Each row of numbers belongs to one of the nodes below and depends on some of the facts about them. Some rows are named. Which node is each other row?

Facts:
Σ: points at; λ: refers to
plimeston Σ zada; trupla Σ grigrak; tilan Σ branas; gufodel Σ setrus
flatren Σ kesi; ronu Σ klosas; koplirus Σ katran; nedrem Σ tude
branas Σ nanur; brulebar Σ vukli; drufus Σ stoflizas; gufle Σ troskur
vukis Σ plamok; sosum Σ tober; stoflizas Σ lugro; luklen Σ gufle
plemum Σ skasobra; rigis Σ druluk; tober Σ flatren; skuda Σ guples
stakle Σ bakleri; tude Σ grosipa; plidristel Σ skuda; sketuvar Σ tilan
lotru Σ ronu; rubam Σ ritrok; rugu Σ distul; peko Σ meskin
klozakan Σ zostok; lumem Σ brulebar; setrus Σ pligu; zadrak Σ klefla
meskin Σ koben; katran Σ stukle; dripel Σ viras; klosas Σ peko
fistuk Σ fletak; plamok Σ dripel; klefla Σ nizin; brakoskan Σ plezeplol
troskur Σ lumem; staran Σ gekli; kedrul Σ skepin; koben Σ koplirus
vukli Σ nebrun; gizen Σ vukis; lifek Σ rinem; gekli Σ tisun
skedu Σ sketuvar; skepin Σ stakle; nebrun Σ nagrel; zekes Σ graklak
kesi Σ bristek; guples Σ sesuzek; zada Σ rubam; ritrok Σ skedu
bakleri Σ toze; boben Σ klestul; dostegun Σ lifek; pligu Σ droklel
stukle Σ brekluzen; klestul Σ nedrem; bristek Σ gobun; zostok Σ dipa
plezeplol Σ skiplam; druluk Σ plemum; viras Σ skesik; lugro Σ rugu
rinem Σ gufodel; plimeston λ grevesun; trupla λ brogel; bonos λ plidristel
tilan λ gifle; gufodel λ pleska; rimek λ skasek; ronu λ rinem
nedrem λ nanur; gifle λ groko; troba λ skubo; skasek λ braflur
vukis λ toze; stoflizas λ natek; guba λ bestus; brekluzen λ nebrun
fofor λ gufodel; muflel λ skasobra; nizin λ metofluk; rigis λ siskom
tober λ pluple; skuda λ fligo; siskom λ doza; tude λ nugru
moplu λ kodi; grefa λ zostok; gruko λ brulebar; skopla λ bageza
natek λ trupla; plinogram λ plamok; rubam λ podren; rugu λ fliple
peko λ rostom; bise λ nedrem; nuklipak λ fliflen; groko λ gruko
klozakan λ sesuzek; grida λ plamek; braflur λ torirar; meskin λ brumum
grosipa λ troskur; klofla λ fitam; katran λ grigrak; dripel λ grodrin
podren λ ririr; klosas λ truri; fistuk λ klosas; nudro λ flikli
plamok λ gasu; doza λ lotru; klefla λ subor; truri λ vidrem
brakoskan λ pamuk; troskur λ pugal; pleska λ skedu; brubam λ nedra
brupalon λ tilan; skiplam λ dripel; nuni λ godrer; fliflen λ droklel
plamek λ bonos; koben λ rubam; palon λ bise; kodi λ dipa
bestus λ brupalon; fitam λ zekes; pluple λ skopla; stoleske λ nizin
keflak λ palon; lifek λ klozakan; godrer λ lifek; brumum λ peko
skedu λ klefla; skepin λ rimek; sesuzek λ tude; nebrun λ skesik
zekes λ skepin; zopli λ ronu; flikli λ nagrel; vidrem λ brubam
gasu λ rigis; zada λ plemum; ritrok λ loplo; pugal λ meskin
bakleri λ guba; tisun λ skiplam; pamuk λ tudon; droklel λ gizen
nanur λ distul; distul λ muflel; nugru λ zada; torirar λ drufus
fligo λ brekluzen; nedra λ brakoskan; duskem λ vitrenak; stukle λ plinogram
dipa λ ritrok; mekan λ tisun; tudon λ tober; grevesun λ mekan
bristek λ rugu; bageza λ lugro; nagrel λ nuklipak; dena λ klofla
zostok λ meklos; grigrak λ troba; rostom λ gutul; viras λ stoleske
lugro λ koben; grodrin λ duskem; subor λ plimeston; rinem λ dostegun
babos λ gekli; graklak λ skuda; meklos λ keflak

Some rows with their names:
nudro: [ -8,  -2, -15,   5,  10,  -2,   5,  -7,  -3,   4, -14,  -9,  -1,   5,  -5,
   1,   3,   7,  -7,  -4,   3,  -6,  -5,  -4, -10, -13,  10, -11,  -4,  -6,
  -5,   2,  14]
rostom: [ -2,  -2,  -8,  -6,  -7,  -5,   8,   0,  -5,   0,   1, -12,  -5,  -3,  -5,
  -9,   8,   1,  -1,  -4,   6,   5,   5,  13,   1,  -1,   3,   0,  11,  -1,
   9,  -2,  -5]
dostegun: [ 10,  -8,   9,   8,   4,   2, -20,   4,   2, -13,  11,  13,   4,   3,   5,
   7, -12,  -4,   3,   7,   1,   1,   1,   6,   7,   0,  -4,  -1,   4,   9,
   2,   0,  -1]
dripel: [ 39,   0,  24,  23,  -3,  12,  14,  10, -11,  11,  11,  38, -13,   1, -15,
   2,   6, -11,   5,  -4,  -9,  11,  11,  -8,   0, -23, -31,   0,  -5,  19,
 -24,   9,  -4]
troba: [  1, -12,   1,   6,  -9, -11, -11,  -2,  -9,  -5,   1, -15,  -3,  -4, -10,
 -10,  10,  -1,  -9,   4,   6,   5,  20,  12,   5,  -1,   4,  -7,   9,   4,
  12,  11,  -4]
koben: [-17,   7,   3, -13,   7,   1,  -1,  12,   0,  -2,  -9,  29,  17,  10,   9,
 -10, -12,  19,   4,  26,   0,  20, -11,   6,   7,  -4,  20,  16,  14,   3,
 -12,  -1,   2]
babos: [  5,   5,   7,  -9, -14,   0,  13,   0,  -1,  -5, -13,   3,  10,  -5,   0,
  -1,  12,  -9,  -3,  -7, -16,  -3,  -1,  -6,   3,  18,  -6,  17,  -5, -13,
  -8,  18, -11]
plemum: [  1,   4,  17,  -1,   3,   6,  -3,   1,   7,   7,   8,  10,  -1,  -5,   5,
   7, -10,  -5,  11,   1,  -5,  -5,  -7, -10,  -1,   5, -15,  13,  -5,   5,
   4,  -8,  -5]
ririr: [  3,  -5, -13,  -9,   0,  -2,   0,   1,  -1,  -4,  -2,   4,  -4,  -3,   2,
   0,  -3,  -4,   6,   2,  -3,  -2, -10,  11,   9,  -3,  -4,  10,  10,   6,
  14,  -5,  -2]
druluk: [ 1, -1, 11,  1,  1,  7, -1,  3,  5,  4,  6,  7,  5,  3,  1,  3, -5, -5,
  4,  2,  4,  2,  2, -2,  0,  2, -7, -2, -4,  0, -4,  1,  3]
gizen: [  2,  -6,  10,   5,  11,   5,   2,  -1,  -1,  10,   5,  14,  -9,  -1,  -3,
   5, -11,  -6,   9,   2,   6,   3,  -3,  -6,  -4, -18, -12,  -3,  -3,  10,
  -4,  -3,   8]
zadrak: [ 1,  0,  7,  1,  0,  3,  0,  2,  3,  2,  4,  6,  3,  2,  2,  1, -4, -3,
  3,  2,  2,  3,  1, -2,  0,  2, -4, -1, -2,  0, -5,  0,  2]
vukli: [ -1,   1,  -6,   3, -18,  -3,  18,  -2,  17,  -5,  15,  17,  -1, -10,  24,
  -2, -12,   4,  16,  -2,   4,   6,   6,  -9,  13,   9, -10,  -4, -32,  -8,
 -10,  -3,   3]
godrer: [ -1,   8,  -2,   0,   1,  -2,   4,  -3,   1,   2,  -6,  -4,  -2,  -3,   0,
   2,   4,   5,  -2,  -5, -11, -10,  -7,  -8,  -5,   3,   1,   7,  -4,  -3,
   1,  -3,  -4]
truri: [  3,   0, -19,  -6,  -1,   1,   6,   1,  -2,  -5,  -9,   1,   4,   4,   2,
   0,   4,   0,  -2,  -2,  -2,  -2,  -8,   8,   5,  -2,   5,   1,   4,  -4,
   0,   2,   4]
tudon: [  3,  -1, -18,  -7,  -1,   1,   5,   2,  -1,  -5,  -8,   1,   2,   3,   2,
   0,   3,  -1,  -1,  -1,  -2,  -1,  -8,   9,   6,  -2,   3,   3,   5,  -2,
   4,   0,   2]
pleska: [ 3, -1, -9,  7,  1, -5, -4, -6, -1, -2, -7, -7, -1,  1, -3, -3,  1,  6,
 -3,  0, -7, -6, -3, -4, -4, -1,  0,  2,  4,  1,  4, -2,  0]
plezeplol: [ 1,  0,  7,  1,  1,  4, -1,  2,  3,  2,  4,  6,  3,  2,  2,  2, -4, -3,
  3,  2,  2,  3,  1, -2,  0,  2, -4, -1, -2,  0, -4,  0,  1]

Which node is each row?
No name comes twice in this set of rows, the named rows included.
[ -6,  -3,  13,   7,   1,  13,   4,  -6,   7,  19,  -5, -10,  12,   5,  -8,
   5,   1,  -7,  -6,   2,  12, -16,   5,  -8, -11,  -1, -11,  -6, -11, -11,
   6,   1,  14]	bakleri
[  0,   4,  16,   2,  -1,  16,  -2,  -1,  10,  15,   1,   0,  11,   0,   0,
  12,  -3,  -9,   2,   3,   1, -21,  -2,  -9,  -2,   9, -17,   9, -12,  -5,
  16,  -6,   4]	tude
[ 4,  0, -4, -6,  0,  9,  4,  5,  4, -2,  1, 14,  8,  7,  6,  3, -5, -6,
  4,  3,  1,  5, -5,  4,  6,  1, -3,  0,  1, -2, -8,  2,  5]	brakoskan
[  6,   0,  26, -12, -11,   5,   6,   3,   6,  -1,   3,  19,   8,  -9,   6,
   2,  -4, -19,  11,   1, -12,   4,  -1,  -8,   7,  19, -21,  23,  -4,  -3,
  -4,  12, -15]	gekli
[  2, -14,   4,   4,  -8, -13, -15,  -2,  -8,  -5,   4, -13,  -7,  -7, -10,
  -9,   6,  -3,  -4,   6,   7,   5,  18,  13,   7,  -2,   0,  -1,  12,   9,
  20,   6,  -7]	skubo
[-21,   7,  11, -11,  -1,  -3,   4,  10,  -4,   3,  -3,  14,  13,   7,   1,
 -19,  -5,  22,   1,  22,   9,  26,   2,  10,   1,  -3,  22,  10,  18,   0,
  -9,  -1,  -3]	meskin
[-7,  1, -3, -2,  5, -5, -5,  2,  1,  0, -7, -8, -7,  2, -6, -2,  2,  2,
  4, -6, -5,  1, -6,  1, -2,  2,  5, -2,  5,  2,  0,  3, -1]	gobun
[ -4,  -6,  -6,   7,  13,  -5,  -1,  -9,  -4,  -4,  -6,  -7,  -6,   2,  -3,
   3,  -5,   7,  -3,  -5,   3,  -7,  -9,   0, -12, -15,   6,  -5,   3,  -1,
   0,  -5,   6]	droklel
[  0,   1,   0,   2, -11,   1,  11,  -1,  13,  -1,  12,  14,   1,  -5,  16,
   0, -10,   1,  12,  -1,   4,   5,   5,  -7,   8,   7,  -9,  -4, -22,  -5,
  -8,  -2,   3]	gufle
[-18,   8,  12,  -6,   7,  -3,  -3,   8,  -1,   1,  -6,  20,  11,   7,   5,
 -10,  -9,  21,   1,  22,   0,  19,  -4,  -2,   0,  -2,  20,  10,   9,   3,
 -14,   0,   0]	koplirus
[ -2,   2,  -8,   3, -21,  -4,  21,  -3,  19,  -6,  17,  18,  -1, -12,  27,
  -2, -13,   5,  19,  -4,   5,   6,   7, -11,  15,  10, -12,  -4, -37, -10,
 -10,  -3,   3]	lumem
[ 12,  -5, -26, -22,   4,   5,   2,  -3,  -1,  -2,  11,  11,   2,   1,  17,
   2,  -8, -24,   1,   7,   1,  19,  -1,  -4,  10,   6,  -3,  -3,  12,   8,
 -14,  -1,   5]	rubam
[  3,  -5,   5,  -5,  -4,  22,  -2,   4,  11,  12,   0,   6,  19,   7,   0,
  11,  -4, -17,   2,   8,  12, -17,  -2,   9,  10,   3, -19,   4,  -5,  -5,
  21,  -2,  13]	lugro

The same nodes again, as new rows of numbers:
Some rows with their names:
keflak: [ -4,  -8,  -9,   2,   7,   0,  -6,  -2,  -7,   4,  -1,  11,   5,  15,   2,
  -7,   5,  -5,  -2,  -6,  -5,  -7,  -9,  12,   0,  -1, -15,   5,   2]
muflel: [ -1,  11,  18,  25,  14,  10,  14,  10,  -4,  -2,   2,   3,  17, -20,  -8,
 -19,   3,   5,  18,  10,   5, -14,  -2,   4,   3,   3,  -5,   4, -23]
tudon: [ -5, -14,  10, -10,   6, -11, -19,   5,  -7,  19,   3,  -9,  -1, -20, -15,
   5,  -7,  -2,   1,  17,   8,  -3,  -8, -11,  -8,  -8,  -8,   2, -11]
grodrin: [ -9,  -6,  19,  19,  22, -11,   3,  14,  27, -17,   3,  49,  -8,  -4, -23,
  10,   1, -15,   6,  -6,  -3,   2,  -3, -16,  -2, -14,   2,  -3,  27]
stoflizas: [  5,   6, -19, -26,  -7,   4,  -1,  -4, -11, -11,   1,  -6,  -5,  -7,   4,
  -5,   1,   3,   5,  -2, -10,  10,   8,  -2,   3,   5,   9,  -7,  -2]
skubo: [ -6,  -2,   7,  12,   5,  -1,   1,   1,   1,   2,   2,   6,   9,   4,  -6,
   0,   3,  -1,   7,   6,   1,  -9,  -5,  -3,  -1,   2, -10,   2,  -4]
fofor: [-10,  -3,  25,   1,   4, -11, -33,   0,  -3,  38,  -1,   5, -24,   2,  24,
  23,   9,  -6,   3,  14,  11, -25,  -2,  -7,   9,   8,  22,   3,   5]
brulebar: [  4, -11,  -2,  11, -21,   4,  34, -14, -36, -16,   1,   0,   4,  15,  10,
 -14,  -2,  30, -30,  14,  -2,  12,   3, -16,  -5,   6,  -7,  -2,   9]
skepin: [  4,  10, -19, -23, -10,   8,  10,  -5, -14, -14,   2,  -7,   3,  -7,   4,
  -7,   1,   7,   6,  -2, -12,  10,   8,  -2,   3,   8,   2,  -7,  -9]
gruko: [ -5,  -2,   5,  11,   7,   1,   0,   1,  -2,   3,   1,   7,   9,   3,  -3,
  -5,   4,  -2,   6,   4,   0,  -9,  -6,   2,   0,   1, -11,   3,  -5]
moplu: [ -1,  -6,   4,   7,  14,  -2, -12,   4,  -1,   7,  -1,  10,  -2,  -1,  -2,
  -7,   3,  -6,   6,   2,   3,  -9,  -6,   7,   1,  -4,   0,   5,   0]
plinogram: [-2, -3,  4, 10, 11,  0, -6,  3, -2,  5,  1,  9,  4,  0, -3, -6,  3, -3,
  7,  3,  2, -9, -6,  5,  1, -2, -5,  4, -3]
flatren: [ 16,  35,  -8,  -8, -31,   0,  -6,  15,   6,  -9,   8, -29, -24,  -4,  13,
  25,  -8,   1, -11,  -7, -10,  29,  11,  34,   7, -10,  12,   6,   8]
drufus: [ -3,  12, -13, -12, -21,   7,  24,  -9,  -8, -15,   2, -13,  13,   4,   5,
   5,   0,  11,  -6,  -4, -11,  11,   6,  -9,   0,  12, -11,  -7,  -7]
peko: [  9,  18,   0,   9, -12,   4,  10, -15,  -3,  11,  -9, -13,  -6,   0,  -6,
 -16,  -5,   2, -10, -41,  -6,  16,   4, -26,   2,  -6,   6,   2,  -3]
sesuzek: [ -3,  -2,   4,   9,  10,   1,  -3,   3,  -3,   3,   1,   8,   6,   1,  -3,
  -7,   4,  -2,   8,   3,   0, -10,  -5,   5,   1,   0,  -8,   3,  -5]
zada: [ -1,  10,  -4, -11, -13,   2,  13,   4,  -3, -19,  -4, -12,  12,   5,  18,
  -2,  -6,  11,  -2, -18,  -5,  10,  10,  16,  -3,   7,  -2,  -3,  -3]
pluple: [ -3,  -3,   5, -16,  11, -13, -26,  -2,  -5,  11,   6,  -3,   5,  -7, -16,
   6,  -6,   1,   4,  13,  12,  -5,  -6,  -7,  -8, -12,  -6,   2, -11]

Name these rows:
No name comes twice in this set of rows, the named rows included.
[ -4, -10, -12,   0,   7,  -2,  -9,  -4,  -8,   5,  -2,  12,   3,  18,   4,
  -5,   6,  -6,  -4,  -9,  -6,  -6, -10,  13,  -1,  -2, -17,   5,   6]	meklos
[ -3,   8,  16,  21,  13,   6,   8,  11,  -4,  -4,   0,   4,  18, -11,  -2,
 -17,   2,   4,  17,   3,   4, -14,  -2,  13,   1,   2,  -7,   5, -17]	nanur
[ -1,   0,   1, -15,  12, -14, -30,  -5,  -2,   6,   7,   0,   8,   4, -18,
   7,  -5,   1,   6,  13,  14,  -6,  -4,  -5,  -7, -13,  -4,   2,  -8]	skopla
[  4, -26,   3, -23,   1,  22,   1,   3,  56, -27,   2,  52, -24, -29,  -6,
  46,   0, -10, -18, -16,  -3,   4,  14, -40,  -2, -11,   7, -13,  17]	dripel
[ 11,  10,  -4,  -2,  -4,   5,   3,  -7,  -3,   6,  -7,  -8, -13,  -4,   2,
 -12,  -5,   0, -11, -28,  -3,  13,   4,  -4,   3,  -7,  11,   2,   0]	stukle
[  1,  11,  -6, -11, -11,   4,  26,  -6,   3,  -7,   0, -15,   4,  -2,   4,
   8,  -3,   4, -14,  -1,  -3,  12,   3,  -1,   0,   6,   0,  -6,  -2]	dostegun
[  7,  -1, -16,  -1,  11, -17, -37, -14,  17,  -8,   7,   1,  15,  45, -19,
   4,   0,  -3,  20,  15,  19, -10,   1,   5,  -6, -10,   5,   2,   9]	podren
[-11,  -4,  22,  10,  11, -11, -11,   6,  12,   9,   2,  26, -13,  -1,   0,
  19,   6,  -9,   4,   5,   4, -11,  -3, -14,   3,  -2,  10,  -1,  15]	grevesun
[  8, -12,  -2,   4, -14,   1,  20, -10, -30, -10,  -1,   1,  -7,  10,  11,
 -13,  -3,  22, -26,  12,   1,  12,   5, -10,  -4,   1,   3,  -1,  13]	vukli
[-12,  12,  23, -19, -19, -14, -16,  10,   1,   2,  -9, -15,  -4,  12,  53,
  25,  -5,  12,   1, -17,   7,  -5,  18,  20,   1,  17,  24,  -3,   8]	skedu
[-12,  -2,  24,   6,   4, -11, -19,   2,   5,  23,   1,  13, -16,   2,  12,
  24,   8,  -6,   4,  11,   7, -19,  -3, -13,   6,   5,  14,   1,   8]	subor
[ -4,  13,  18,  27,   9,  11,  20,   8,  -4,  -5,   4,   1,  22, -18, -11,
 -15,   3,   7,  19,  12,   4, -14,  -2,  -2,   2,   6,  -9,   3, -26]	skasobra
[ 11, -24, -12, -30, -10,  32,  -6,  -7,  29,  -9,  -1,  13, -11, -24,  11,
  28,   2,   1, -17,  -7,   0,  -6,  11, -19,   0,   1,  -2,  -6, -13]	plamok

